Below are the code and all the weights of a small trained network. Each question names an input and a class and asks about switching units off, where a switched-off unit gives its printed mean instead of its output.

import numpy as np


def w(rows, s, z=0):
    codes = np.array(rows[::2]) - 128.0
    scale = np.full(codes.shape[1], s)
    scale[-1] = z or s
    return codes * scale


def f(y):
    return y / 2 * (1 + np.tanh(0.7978845608 * (y + 0.044715 * y**3)))


def log_softmax(a):
    a = a - a.max(-1, keepdims=True)
    return a - np.log(np.exp(a).sum(-1, keepdims=True))


def net(x, mask):
    res = np.array(x, float).reshape(1, 4) / 4 @ E
    y = f(res @ A[0][:, :-1].T + A[0][:, -1])
    res = res + np.where(mask, y, B[0][:, -1]) @ B[0][:, :-1]
    return log_softmax(res[-1] @ U[:, :-1].T + U[:, -1])


A, B = {}, {}
E = w([
[159,166,93,148],'x0',
[4,140,121,141],'x1',
[133,114,159,190],'x2',
[158,82,84,139],'x3',
],0.02)
A[0] = w([
[183,112,104,47,211],'n0',
[30,124,102,46,100],'n1',
[130,236,96,146,254],'n2',
[139,71,139,236,245],'n3',
[130,87,71,134,150],'n4',
[63,172,122,161,146],'n5',
[99,97,121,175,252],'n6',
[151,173,120,125,208],'n7',
[135,223,128,153,154],'n8',
[55,121,136,115,176],'n9',
[89,139,164,95,210],'n10',
[100,149,139,124,177],'n11',
[123,57,148,109,223],'n12',
[182,99,96,130,159],'n13',
[87,174,112,71,223],'n14',
[154,172,75,183,230],'n15',
[119,168,201,130,182],'n16',
[95,147,105,127,144],'n17',
[133,130,249,162,189],'n18',
[191,100,141,95,214],'n19',
[73,89,121,101,121],'n20',
],0.015,0.005)
B[0] = w([
[96,190,98,130,246],'n0',
[97,143,134,104,250],'n1',
[126,9,98,98,208],'n2',
[135,140,185,214,231],'n3',
[106,143,136,145,178],'n4',
[116,96,155,127,212],'n5',
[117,107,199,145,194],'n6',
[165,107,65,114,174],'n7',
[147,85,117,152,176],'n8',
[123,107,155,78,220],'n9',
[136,132,132,101,195],'n10',
[151,110,131,114,166],'n11',
[95,205,172,124,188],'n12',
[115,147,122,148,214],'n13',
[132,113,106,64,207],'n14',
[113,56,96,191,209],'n15',
[161,111,121,104,186],'n16',
[104,112,128,109,166],'n17',
[199,121,153,84,213],'n18',
[136,186,111,125,234],'n19',
[127,124,157,78,193],'n20',
],0.012,0.015)
U = w([
[86,157,180,204,248],'0',
[103,99,154,163,3],'1',
[104,91,103,184,28],'2',
[91,149,153,93,158],'3',
[142,158,3,138,221],'4',
[210,164,177,149,39],'5',
[115,222,134,125,115],'6',
[205,158,111,97,117],'7',
],0.015,0.0033)

Each question gives the input, the list of numbers given to net, and the class t.
The units are the neurons (one row each of A and B). Each row of codes is followed by its name. A weight is (code - 128) times the scale printed after its matrix; where a second scale follows, it is the last column's (A, B and U).
mask holds one flag per neuron, in row order. A switched-off neuron (its flag False) gives its mean, the last column of its row in B, instead of its output. The means were averaged over made-up inputs and are rounded, as every weight is.
A unit's drop is (log p(t) with every unit on - log p(t) with that unit switched off) / (log p(t) with every unit on - log p(t) with every unit switched off).
The circuit of an input: a set's keep is (log p(t) with only the set's units on - log p(t) with every unit switched off) / (log p(t) with every unit on - log p(t) with every unit switched off). Starting from the 12 units with the biggest drops (on a tie, the unit counted first), units are removed one at a time, each time the one whose removal leaves the highest keep (on an exact tie, the one counted first), for as long as the keep stays at least 0.8.
circuit, biggest first: the units of the circuit, biggest drop first
most important unit: the unit with the biggest drop
k most important neurons: the k neurons with the biggest drops, biggest first
drop when u is switched off: that unit's drop, to one decimal
input [6,4,8,1], class 2: 3 most important neurons : [n2, n15, n12]
input [-8,-5,4,7], class 0: most important unit : n3
input [-5,-7,3,-8], class 7: circuit, biggest first : [n3, n6]
input [7,4,-4,4], class 2: circuit, biggest first : [n19, n15]
input [-4,8,4,2], class 3: 2 most important neurons : [n9, n20]
input [8,3,-2,0], class 2: circuit, biggest first : [n2, n15]
input [1,-7,2,-6], class 7: circuit, biggest first : [n3, n7]
input [-1,-4,-2,7], class 6: 2 most important neurons : [n2, n12]
input [-8,-4,0,-1], class 6: circuit, biggest first : [n12, n2, n19]
input [5,-2,3,-6], class 7: 2 most important neurons : [n18, n16]
input [6,5,1,8], class 2: 2 most important neurons : [n15, n12]
input [5,-2,4,-7], class 7: circuit, biggest first : [n18, n2]
input [-1,-3,-2,0], class 6: circuit, biggest first : [n2, n0]
input [-7,-4,-6,8], class 6: most important unit : n12
input [7,-1,2,6], class 2: 2 most important neurons : [n15, n3]
input [8,5,7,3], class 2: 4 most important neurons : [n2, n15, n12, n8]
input [-5,-2,-1,8], class 6: drop when n0 is switched off : 0.1
input [2,1,4,-8], class 7: drop when n18 is switched off : 0.3
input [0,0,-2,5], class 4: drop when n1 is switched off : 0.5
input [5,-5,3,-7], class 7: most important unit : n18
